Here is a tiny trained network, its code and every weight. The questions are about switching its units off for an input and a target symbol, where a switched-off unit gives its printed mean instead of its output.

import numpy as np


def w(rows, s, z=0):
    codes = np.array(rows[::2]) - 128.0
    scale = np.full(codes.shape[1], s)
    scale[-1] = z or s
    return codes * scale


def f(y):
    return y / 2 * (1 + np.tanh(0.7978845608 * (y + 0.044715 * y**3)))


def softmax(a):
    e = np.exp(a - a.max(-1, keepdims=True))
    return e / e.sum(-1, keepdims=True)


def log_softmax(a):
    a = a - a.max(-1, keepdims=True)
    return a - np.log(np.exp(a).sum(-1, keepdims=True))


def net(x, mask):
    ids = ['Ωαζμπστ'.index(c) for c in x.split()]
    T = len(ids)
    res = E[ids] + P[:T]
    q, k, v = (res @ M[0].T for M in (Q, K, V))
    z = softmax(np.where(np.tri(T) > 0, q @ k.T / 3**0.5, -1e9)) @ v
    res = res + np.where(mask[0], z, O[0][:, -1]) @ O[0][:, :-1]
    y = f(res @ A[0][:, :-1].T + A[0][:, -1])
    res = res + np.where(mask[1:17], y, B[0][:, -1]) @ B[0][:, :-1]
    return log_softmax(res[-1] @ U[:, :-1].T + U[:, -1])


Q, K, V, O, A, B = {}, {}, {}, {}, {}, {}
E = w([
[56,131,220,2,120],'Ω',
[68,7,103,60,176],'α',
[82,27,214,33,163],'ζ',
[147,110,172,124,100],'μ',
[163,120,95,147,113],'π',
[95,162,75,119,48],'σ',
[137,186,160,113,75],'τ',
],0.0056)
P = w([
[115,174,157,172,248],'0',
[237,108,99,72,85],'1',
[99,56,207,172,51],'2',
[70,179,112,149,197],'3',
[223,105,93,52,92],'4',
[76,57,200,158,48],'5',
[83,153,111,119,175],'6',
[198,108,87,39,93],'7',
[54,53,187,143,47],'8',
[70,147,94,99,158],'9',
[188,101,75,23,94],'10',
[34,49,182,129,40],'11',
[56,144,82,82,164],'12',
[177,97,71,1,89],'13',
],0.0085)
Q[0] = w([
[58,79,157,253,159],'H1',
[245,61,83,3,64],'H1',
[74,70,191,140,32],'H1',
],0.023)
K[0] = w([
[204,128,137,214,156],'H1',
[59,45,133,5,180],'H1',
[197,125,243,128,206],'H1',
],0.023)
V[0] = w([
[138,130,228,76,196],'H1',
[93,15,127,42,134],'H1',
[151,7,54,218,215],'H1',
],0.016)
O[0] = w([
[195,123,216,180,188,254],'H1',
[158,154,66,250,102,237],'H1',
[106,7,47,129,178,102],'H1',
],0.015,0.0059)
A[0] = w([
[171,39,106,113,24,179],'N1',
[238,91,99,2,82,77],'N2',
[46,144,103,173,180,83],'N3',
[73,72,164,148,75,49],'N4',
[183,167,125,79,89,65],'N5',
[88,130,104,124,84,53],'N6',
[117,118,157,145,36,163],'N7',
[166,62,112,148,91,68],'N8',
[46,141,175,159,83,186],'N9',
[213,125,96,105,64,1],'N10',
[115,133,145,159,176,22],'N11',
[203,137,58,14,125,18],'N12',
[125,67,124,136,135,111],'N13',
[126,100,155,109,45,13],'N14',
[146,146,21,107,179,132],'N15',
[188,59,150,66,63,71],'N16',
],0.017,0.0059)
B[0] = w([
[23,200,117,135,151,228],'N1',
[65,2,158,115,158,175],'N2',
[101,187,193,85,123,163],'N3',
[149,120,104,200,129,172],'N4',
[117,136,82,132,76,208],'N5',
[132,120,208,226,156,137],'N6',
[91,107,76,126,153,241],'N7',
[166,49,139,134,129,254],'N8',
[160,126,134,89,162,223],'N9',
[144,126,237,105,115,232],'N10',
[86,98,86,73,136,178],'N11',
[244,209,158,159,192,138],'N12',
[138,194,187,150,114,229],'N13',
[124,40,126,200,128,139],'N14',
[147,107,36,112,132,203],'N15',
[154,170,88,79,46,197],'N16',
],0.025,0.0084)
U = w([
[65,129,185,47,225,157],'Ω',
[48,127,184,183,181,3],'α',
[139,56,167,182,150,70],'ζ',
[138,188,136,125,107,240],'μ',
[3,96,161,124,93,8],'π',
[77,97,25,182,156,247],'σ',
[84,34,130,84,90,11],'τ',
],0.0039,0.0049)

Each question gives the input, a string of symbols that net reads in full, and the target symbol t.
The units are the heads (3 rows each of Q, K, V and O) and the neurons (one row each of A and B). Each row of codes is followed by its name. A weight is (code - 128) times the scale printed after its matrix; where a second scale follows, it is the last column's (O, A, B and U).
mask holds one flag per unit, heads first, then neurons. A switched-off unit (its flag False) gives its mean, the last column of its rows in O or B, instead of its output. The means were averaged over made-up inputs and are rounded, as every weight is.
A unit's drop is (log p(t) with every unit on - log p(t) with that unit switched off) / (log p(t) with every unit on - log p(t) with every unit switched off).
The circuit of an input: a set's keep is (log p(t) with only the set's units on - log p(t) with every unit switched off) / (log p(t) with every unit on - log p(t) with every unit switched off). Starting from the 12 units with the biggest drops (on a tie, the unit counted first), units are removed one at a time, each time the one whose removal leaves the highest keep (on an exact tie, the one counted first), for as long as the keep stays at least 0.8.
units of the circuit, in order: the units of the circuit, biggest drop first
unit that matters most: the unit with the biggest drop
top k neurons: the k neurons with the biggest drops, biggest first
drop when u is switched off: that unit's drop, to one decimal
input π Ω τ π μ, target μ: top 2 neurons -> [N10 N5]
input μ π α, target μ: units of the circuit, in order -> [H1 N16 N13]
input τ τ σ τ Ω τ, target τ: unit that matters most -> H1
input α τ Ω Ω ζ π ζ σ μ Ω Ω μ, target α: top 2 neurons -> [N1 N13]
input μ Ω τ τ μ σ σ α π π π μ, target μ: units of the circuit, in order -> [H1 N16 N13 N7]
input ζ τ τ μ π π π α ζ α π α, target ζ: units of the circuit, in order -> [H1 N8]
input π α α, target π: top 3 neurons -> [N2 N1 N16]
input σ μ α τ μ τ σ τ μ, target σ: units of the circuit, in order -> [N10 N7]
input π α τ α Ω Ω σ π σ ζ π, target ζ: units of the circuit, in order -> [H1 N10 N8]
input σ ζ Ω α π π ζ τ τ, target σ: top 4 neurons -> [N10 N7 N13 N3]
input σ π α Ω π π π π ζ, target σ: units of the circuit, in order -> [N4 N10]
input σ σ Ω τ τ Ω π τ Ω ζ σ, target ζ: top 2 neurons -> [N10 N1]
input σ μ μ τ π τ σ π, target Ω: top 4 neurons -> [N12 N2 N1 N10]
input τ τ α π Ω π μ π, target μ: top 2 neurons -> [N10 N5]
input π τ τ μ α σ π τ Ω α Ω σ τ α, target σ: top 2 neurons -> [N15 N1]
input α π Ω μ Ω α π π α π π σ Ω τ, target μ: top 2 neurons -> [N10 N5]
input σ Ω τ π Ω μ ζ π ζ, target σ: units of the circuit, in order -> [N10 N4]
input τ τ π π σ μ μ τ, target τ: top 2 neurons -> [N2 N5]
input σ σ τ ζ ζ μ τ σ α σ τ τ π Ω, target μ: units of the circuit, in order -> [H1]
input μ μ σ α π π σ μ π, target μ: units of the circuit, in order -> [H1 N16 N13 N7]
input α μ π τ σ σ π π α, target α: units of the circuit, in order -> [H1 N13 N1]
input π μ π σ μ π σ μ Ω τ σ, target μ: units of the circuit, in order -> [H1]
input μ α μ π μ, target σ: top 2 neurons -> [N15 N1]
input π ζ ζ, target π: top 4 neurons -> [N2 N1 N16 N13]
input τ τ μ, target τ: top 3 neurons -> [N16 N2 N1]
input π α τ, target π: drop when N2 is switched off -> 0.8
